Below are the code and all the weights of a small trained network. Each question names an input and a class and asks about switching units off, where a switched-off unit gives its printed mean instead of its output.

import numpy as np


def w(rows, s, z=0):
    codes = np.array(rows[::2]) - 128.0
    scale = np.full(codes.shape[1], s)
    scale[-1] = z or s
    return codes * scale


def norm(h):
    return h / np.sqrt((h * h).mean(-1, keepdims=True) + 1e-5)


def f(y):
    return y / 2 * (1 + np.tanh(0.7978845608 * (y + 0.044715 * y**3)))


def log_softmax(a):
    a = a - a.max(-1, keepdims=True)
    return a - np.log(np.exp(a).sum(-1, keepdims=True))


def net(x, mask):
    res = np.array(x, float).reshape(1, 6) / 4 @ E
    u = 0
    for l in range(2):
        y = f(norm(res) @ A[l][:, :-1].T + A[l][:, -1])
        res = res + np.where(mask[u : u + 16], y, B[l][:, -1]) @ B[l][:, :-1]
        u += 16
    return log_softmax(norm(res)[-1] @ U[:, :-1].T + U[:, -1])


A, B = {}, {}
E = w([
[128,128,129,128],'x0',
[108,214,161,104],'x1',
[142,180,14,150],'x2',
[128,126,129,132],'x3',
[130,127,128,128],'x4',
[192,102,149,2],'x5',
],0.0039)
A[0] = w([
[135,97,175,120,130],'L0N0',
[101,129,186,162,99],'L0N1',
[172,156,150,82,135],'L0N2',
[122,189,50,158,55],'L0N3',
[158,177,122,83,99],'L0N4',
[152,110,123,121,115],'L0N5',
[141,132,116,155,123],'L0N6',
[77,155,168,147,122],'L0N7',
[107,1,152,209,1],'L0N8',
[157,90,83,92,119],'L0N9',
[100,131,140,133,132],'L0N10',
[117,111,108,118,123],'L0N11',
[111,122,99,203,126],'L0N12',
[146,109,97,103,121],'L0N13',
[92,126,184,149,115],'L0N14',
[139,16,165,162,129],'L0N15',
],0.0091,0.0079)
B[0] = w([
[102,179,126,139,182],'L0N0',
[164,143,130,136,157],'L0N1',
[67,121,109,131,191],'L0N2',
[141,171,159,31,175],'L0N3',
[98,87,98,149,142],'L0N4',
[125,134,124,149,124],'L0N5',
[137,135,123,102,132],'L0N6',
[193,146,147,147,176],'L0N7',
[157,255,240,16,170],'L0N8',
[151,122,162,184,171],'L0N9',
[156,149,128,130,143],'L0N10',
[140,136,124,138,126],'L0N11',
[104,146,114,64,215],'L0N12',
[139,126,124,168,143],'L0N13',
[166,167,127,145,172],'L0N14',
[102,139,33,91,253],'L0N15',
],0.0077,0.0033)
A[1] = w([
[124,151,107,126,121],'L1N0',
[53,79,247,139,51],'L1N1',
[110,155,80,75,239],'L1N2',
[111,133,112,148,116],'L1N3',
[122,108,113,59,239],'L1N4',
[102,172,82,136,200],'L1N5',
[254,47,130,218,6],'L1N6',
[128,108,129,96,99],'L1N7',
[164,75,121,107,169],'L1N8',
[176,121,190,234,56],'L1N9',
[117,123,136,143,33],'L1N10',
[177,100,131,120,208],'L1N11',
[81,142,82,150,81],'L1N12',
[132,136,128,152,163],'L1N13',
[175,122,182,246,91],'L1N14',
[150,131,184,223,63],'L1N15',
],0.0077,0.0014)
B[1] = w([
[139,98,163,135,150],'L1N0',
[155,255,104,92,145],'L1N1',
[122,70,154,187,255],'L1N2',
[137,105,143,103,127],'L1N3',
[127,99,121,207,215],'L1N4',
[151,67,183,118,196],'L1N5',
[167,222,201,131,159],'L1N6',
[116,133,97,158,137],'L1N7',
[137,143,104,188,137],'L1N8',
[164,76,49,165,138],'L1N9',
[120,145,115,95,108],'L1N10',
[136,143,127,172,132],'L1N11',
[117,80,158,93,147],'L1N12',
[141,132,139,112,127],'L1N13',
[185,80,55,187,142],'L1N14',
[166,107,75,147,129],'L1N15',
],0.005,0.0043)
U = w([
[102,213,186,52,254],'0',
[74,18,95,111,57],'1',
[245,153,115,202,63],'2',
],0.011,0.00081)

Each question gives the input, the list of numbers given to net, and the class t.
The units are the neurons (one row each of A and B). Each row of codes is followed by its name. A weight is (code - 128) times the scale printed after its matrix; where a second scale follows, it is the last column's (A, B and U).
mask holds one flag per neuron, layer by layer. A switched-off neuron (its flag False) gives its mean, the last column of its row in B, instead of its output. The means were averaged over made-up inputs and are rounded, as every weight is.
A unit's drop is (log p(t) with every unit on - log p(t) with that unit switched off) / (log p(t) with every unit on - log p(t) with every unit switched off).
The circuit of an input: a set's keep is (log p(t) with only the set's units on - log p(t) with every unit switched off) / (log p(t) with every unit on - log p(t) with every unit switched off). Starting from the 12 units with the biggest drops (on a tie, the unit counted first), units are removed one at a time, each time the one whose removal leaves the highest keep (on an exact tie, the one counted first), for as long as the keep stays at least 0.8.
circuit, biggest first: the units of the circuit, biggest drop first
most important unit: the unit with the biggest drop
top k neurons: the k neurons with the biggest drops, biggest first
top k neurons in layer l: the k neurons of layer l with the biggest drops, biggest first
drop of u: that unit's drop, to one decimal
input [-5,-2,-1,1,6,-5], class 0: circuit, biggest first => (L0N8)
input [0,0,8,8,0,-1], class 1: top 4 neurons in layer 1 => (L1N2; L1N6; L1N1; L1N4)
input [6,3,-7,1,6,0], class 2: top 4 neurons => (L0N12; L0N7; L0N8; L0N14)
input [-7,1,2,5,8,-1], class 0: top 3 neurons => (L0N3; L0N15; L0N2)
input [7,7,-4,-1,-2,0], class 2: circuit, biggest first => (L0N12; L0N7; L0N3; L0N8)
input [5,-2,-3,3,8,-8], class 0: top 2 neurons => (L0N12; L0N8)
input [-4,0,-1,-5,8,-8], class 0: top 2 neurons => (L0N12; L0N9)
input [4,7,2,7,7,8], class 1: top 2 neurons => (L0N4; L0N8)
input [5,-2,0,3,-8,5], class 1: top 2 neurons in layer 0 => (L0N2; L0N7)
input [1,6,0,3,-3,-1], class 2: top 4 neurons => (L0N7; L0N15; L0N12; L0N8)
input [-4,-3,2,7,8,8], class 2: top 3 neurons => (L0N9; L0N12; L1N6)
input [5,-2,8,-7,1,-4], class 1: top 2 neurons => (L0N8; L1N2)
input [-5,8,-5,3,-5,0], class 2: top 2 neurons in layer 0 => (L0N15; L0N12)
input [6,-2,2,-1,3,7], class 2: top neuron => (L0N9)
input [5,5,-1,3,4,-6], class 2: top 2 neurons in layer 0 => (L0N8; L0N15)
input [-4,2,5,-1,-4,-7], class 0: top 2 neurons => (L0N3; L0N15)
input [4,-7,-2,-2,-2,-2], class 0: drop of L0N8 => 0.9
input [-6,-7,-5,-8,-4,-1], class 0: drop of L0N8 => 1.3
input [-5,-7,7,0,8,-5], class 1: drop of L0N12 => 0.1
input [-3,3,1,-2,4,2], class 1: most important unit => L0N4
